Here is a tiny trained network, its code and every weight. The questions are about switching its units off for an input and a target symbol, where a switched-off unit gives its printed mean instead of its output.

import numpy as np


def w(rows, s, z=0):
    codes = np.array(rows[::2]) - 128.0
    scale = np.full(codes.shape[1], s)
    scale[-1] = z or s
    return codes * scale


def norm(h):
    return h / np.sqrt((h * h).mean(-1, keepdims=True) + 1e-5)


def f(y):
    return y / 2 * (1 + np.tanh(0.7978845608 * (y + 0.044715 * y**3)))


def softmax(a):
    e = np.exp(a - a.max(-1, keepdims=True))
    return e / e.sum(-1, keepdims=True)


def log_softmax(a):
    a = a - a.max(-1, keepdims=True)
    return a - np.log(np.exp(a).sum(-1, keepdims=True))


def net(x, mask):
    ids = ['ΘΛΨαβγδζημ'.index(c) for c in x.split()]
    T = len(ids)
    res = E[ids] + P[:T]
    u = 0
    for l in range(3):
        r = norm(res)
        for j in range(2):
            rows = slice(3 * j, 3 * j + 3)
            q, k, v = (r @ M[l][rows].T for M in (Q, K, V))
            z = softmax(np.where(np.tri(T) > 0, q @ k.T / 3**0.5, -1e9)) @ v
            o = O[l][rows]
            res = res + np.where(mask[u + j], z, o[:, -1]) @ o[:, :-1]
        u += 2
        y = f(norm(res) @ A[l][:, :-1].T + A[l][:, -1])
        res = res + np.where(mask[u : u + 4], y, B[l][:, -1]) @ B[l][:, :-1]
        u += 4
    return log_softmax(norm(res)[-1] @ U[:, :-1].T + U[:, -1])


Q, K, V, O, A, B = {}, {}, {}, {}, {}, {}
E = w([
[170,121,146,166],'Θ',
[153,151,167,159],'Λ',
[152,148,167,159],'Ψ',
[152,150,168,159],'α',
[157,141,163,162],'β',
[72,252,146,123],'γ',
[174,116,147,168],'δ',
[154,143,150,75],'ζ',
[128,96,67,140],'η',
[131,95,66,142],'μ',
],0.018)
P = w([
[154,134,138,141],'0',
[154,143,128,134],'1',
[132,134,130,127],'2',
[159,126,155,125],'3',
[161,145,125,138],'4',
[122,126,124,124],'5',
[138,110,148,125],'6',
[168,156,120,137],'7',
[111,121,125,123],'8',
[122,92,156,137],'9',
[170,175,116,148],'10',
[99,124,124,125],'11',
[167,105,185,252],'12',
],0.031)
Q[0] = w([
[129,144,65,113],'L0H1',
[156,83,145,123],'L0H1',
[98,87,150,67],'L0H1',
[82,142,98,231],'L0H2',
[137,106,2,140],'L0H2',
[145,146,188,159],'L0H2',
],0.046)
K[0] = w([
[125,142,75,89],'L0H1',
[185,97,139,141],'L0H1',
[229,219,89,156],'L0H1',
[20,129,149,204],'L0H2',
[81,173,4,189],'L0H2',
[133,71,193,132],'L0H2',
],0.034)
V[0] = w([
[159,106,245,7],'L0H1',
[31,201,155,151],'L0H1',
[144,166,202,255],'L0H1',
[113,106,174,208],'L0H2',
[98,96,122,58],'L0H2',
[154,113,220,80],'L0H2',
],0.024)
O[0] = w([
[233,75,154,9,205],'L0H1',
[76,208,224,124,79],'L0H1',
[121,84,232,248,240],'L0H1',
[66,115,163,232,142],'L0H2',
[188,86,130,83,102],'L0H2',
[252,150,130,174,250],'L0H2',
],0.021,0.023)
A[0] = w([
[70,126,223,42,253],'L0N1',
[78,244,150,155,235],'L0N2',
[109,82,121,103,34],'L0N3',
[114,252,44,183,106],'L0N4',
],0.038,0.0025)
B[0] = w([
[133,167,3,211,166],'L0N1',
[154,132,105,25,254],'L0N2',
[120,120,141,200,133],'L0N3',
[107,112,20,28,208],'L0N4',
],0.04,0.0074)
Q[1] = w([
[164,221,57,117],'L1H1',
[82,181,186,83],'L1H1',
[170,114,123,237],'L1H1',
[146,5,112,90],'L1H2',
[112,167,220,18],'L1H2',
[42,74,200,44],'L1H2',
],0.026)
K[1] = w([
[168,35,119,119],'L1H1',
[59,60,193,130],'L1H1',
[183,159,137,96],'L1H1',
[48,75,71,123],'L1H2',
[173,216,79,133],'L1H2',
[57,252,128,79],'L1H2',
],0.031)
V[1] = w([
[139,99,105,92],'L1H1',
[150,167,104,142],'L1H1',
[74,39,126,139],'L1H1',
[80,5,115,95],'L1H2',
[93,89,142,132],'L1H2',
[155,121,178,85],'L1H2',
],0.031)
O[1] = w([
[171,66,99,133,204],'L1H1',
[69,121,121,70,170],'L1H1',
[209,183,78,221,8],'L1H1',
[165,20,120,249,119],'L1H2',
[174,93,135,171,119],'L1H2',
[86,193,166,163,148],'L1H2',
],0.02,0.013)
A[1] = w([
[116,118,11,101,125],'L1N1',
[102,3,154,170,134],'L1N2',
[5,77,48,213,113],'L1N3',
[82,135,53,161,4],'L1N4',
],0.035,0.011)
B[1] = w([
[55,105,152,156,172],'L1N1',
[127,203,94,108,252],'L1N2',
[205,189,45,87,165],'L1N3',
[128,3,169,152,137],'L1N4',
],0.049,0.024)
Q[2] = w([
[147,186,251,49],'L2H1',
[119,243,157,80],'L2H1',
[39,35,149,194],'L2H1',
[222,124,142,33],'L2H2',
[17,88,160,95],'L2H2',
[63,107,222,82],'L2H2',
],0.026)
K[2] = w([
[137,230,27,138],'L2H1',
[88,175,80,126],'L2H1',
[102,2,118,176],'L2H1',
[218,160,46,120],'L2H2',
[80,183,160,125],'L2H2',
[115,223,190,150],'L2H2',
],0.031)
V[2] = w([
[103,66,155,84],'L2H1',
[86,141,71,187],'L2H1',
[107,95,193,92],'L2H1',
[129,56,48,222],'L2H2',
[126,251,84,148],'L2H2',
[168,161,59,67],'L2H2',
],0.016)
O[2] = w([
[58,93,111,101,11],'L2H1',
[135,228,110,74,131],'L2H1',
[60,91,157,116,37],'L2H1',
[57,6,47,170,100],'L2H2',
[67,178,68,99,121],'L2H2',
[147,124,43,127,243],'L2H2',
],0.017,0.012)
A[2] = w([
[220,53,133,21,80],'L2N1',
[192,169,133,146,227],'L2N2',
[55,1,106,120,48],'L2N3',
[86,132,193,204,2],'L2N4',
],0.037,0.0037)
B[2] = w([
[233,173,98,57,247],'L2N1',
[70,100,132,132,254],'L2N2',
[143,3,43,184,148],'L2N3',
[166,94,187,103,140],'L2N4',
],0.056,0.028)
U = w([
[114,215,86,209,87],'Θ',
[104,130,165,141,72],'Λ',
[105,135,173,153,135],'Ψ',
[106,128,168,147,101],'α',
[94,159,169,190,167],'β',
[17,145,122,10,109],'γ',
[120,190,93,175,1],'δ',
[222,131,120,45,196],'ζ',
[89,31,80,137,162],'η',
[91,40,82,126,117],'μ',
],0.011,0.0058)

Each question gives the input, a string of symbols that net reads in full, and the target symbol t.
The units are the heads (3 rows each of Q, K, V and O) and the neurons (one row each of A and B). Each row of codes is followed by its name. A weight is (code - 128) times the scale printed after its matrix; where a second scale follows, it is the last column's (O, A, B and U).
mask holds one flag per unit, layer by layer, with each layer's heads first. A switched-off unit (its flag False) gives its mean, the last column of its rows in O or B, instead of its output. The means were averaged over made-up inputs and are rounded, as every weight is.
A unit's drop is (log p(t) with every unit on - log p(t) with that unit switched off) / (log p(t) with every unit on - log p(t) with every unit switched off).
The circuit of an input: a set's keep is (log p(t) with only the set's units on - log p(t) with every unit switched off) / (log p(t) with every unit on - log p(t) with every unit switched off). Starting from the 12 units with the biggest drops (on a tie, the unit counted first), units are removed one at a time, each time the one whose removal leaves the highest keep (on an exact tie, the one counted first), for as long as the keep stays at least 0.8.
circuit, biggest first: the units of the circuit, biggest drop first
top k neurons: the k neurons with the biggest drops, biggest first
which heads matter: for each layer, one digit per head in row order, 1 if its drop is at least 0.15 and else 0, layers parted by /
input α γ ζ Θ Θ β, target β: circuit, biggest first	(L2N1; L0H1)
input α γ Θ β γ, target γ: circuit, biggest first	(L0H1; L2N1; L0N4)
input ζ ζ δ ζ Λ ζ ζ γ ζ γ γ η, target η: top 2 neurons	(L0N1; L1N4)
input Ψ β Θ η Λ, target η: which heads matter	10 / 00 / 00
input Θ ζ ζ ζ, target Θ: circuit, biggest first	(L0H1; L2N1; L1N2)
input Θ ζ ζ ζ ζ β Ψ β, target β: which heads matter	01 / 00 / 00
input γ ζ Θ Λ, target γ: which heads matter	11 / 11 / 00
input Ψ β μ ζ ζ Ψ ζ ζ Ψ β ζ β ζ, target β: which heads matter	00 / 00 / 00
input Θ Θ ζ α, target Θ: top neuron	(L0N2)
input α ζ Ψ μ γ ζ Θ η Θ γ Θ Θ ζ, target γ: circuit, biggest first	(L0H1; L0N2; L1H1; L0N1)
input μ ζ ζ ζ β ζ ζ μ β Θ ζ ζ β, target Θ: circuit, biggest first	(L1N2; L2N1; L0H2)
input η Θ Λ Θ Θ ζ ζ Ψ Θ η η γ γ, target η: top 2 neurons	(L0N4; L1N1)
input ζ β η, target η: which heads matter	00 / 00 / 00
input ζ Θ ζ η α, target η: top neuron	(L2N3)
input γ ζ Θ ζ δ β η β, target η: circuit, biggest first	(L0H1; L1N1; L2N3)
input β ζ ζ Θ δ Θ η, target Θ: circuit, biggest first	(L1N2; L2N1; L0H1)
input ζ Θ α ζ ζ ζ β Θ ζ Θ Θ ζ η, target Θ: top 2 neurons	(L2N1; L1N2)
input ζ δ ζ Θ ζ γ δ ζ Θ β η ζ ζ, target β: which heads matter	10 / 00 / 00
input β β ζ β Ψ β ζ Θ ζ Θ α ζ γ, target Θ: circuit, biggest first	(L1N2; L2N1; L0H2)
input γ Ψ β ζ ζ β μ Θ, target μ: top neuron	(L0N4)
input ζ Ψ γ ζ Θ Θ γ Θ, target γ: circuit, biggest first	(L0H1; L1H2; L2N1)
input β ζ ζ β ζ γ β ζ γ η ζ Θ β, target η: top 2 neurons	(L0N4; L1N1)
input ζ Θ ζ ζ η ζ ζ Θ Θ γ Θ, target γ: which heads matter	11 / 00 / 00
input Θ β Λ Ψ, target Θ: which heads matter	11 / 00 / 11
input Ψ β Θ ζ ζ β β Ψ, target β: top 4 neurons	(L2N1; L0N2; L0N4; L1N3)
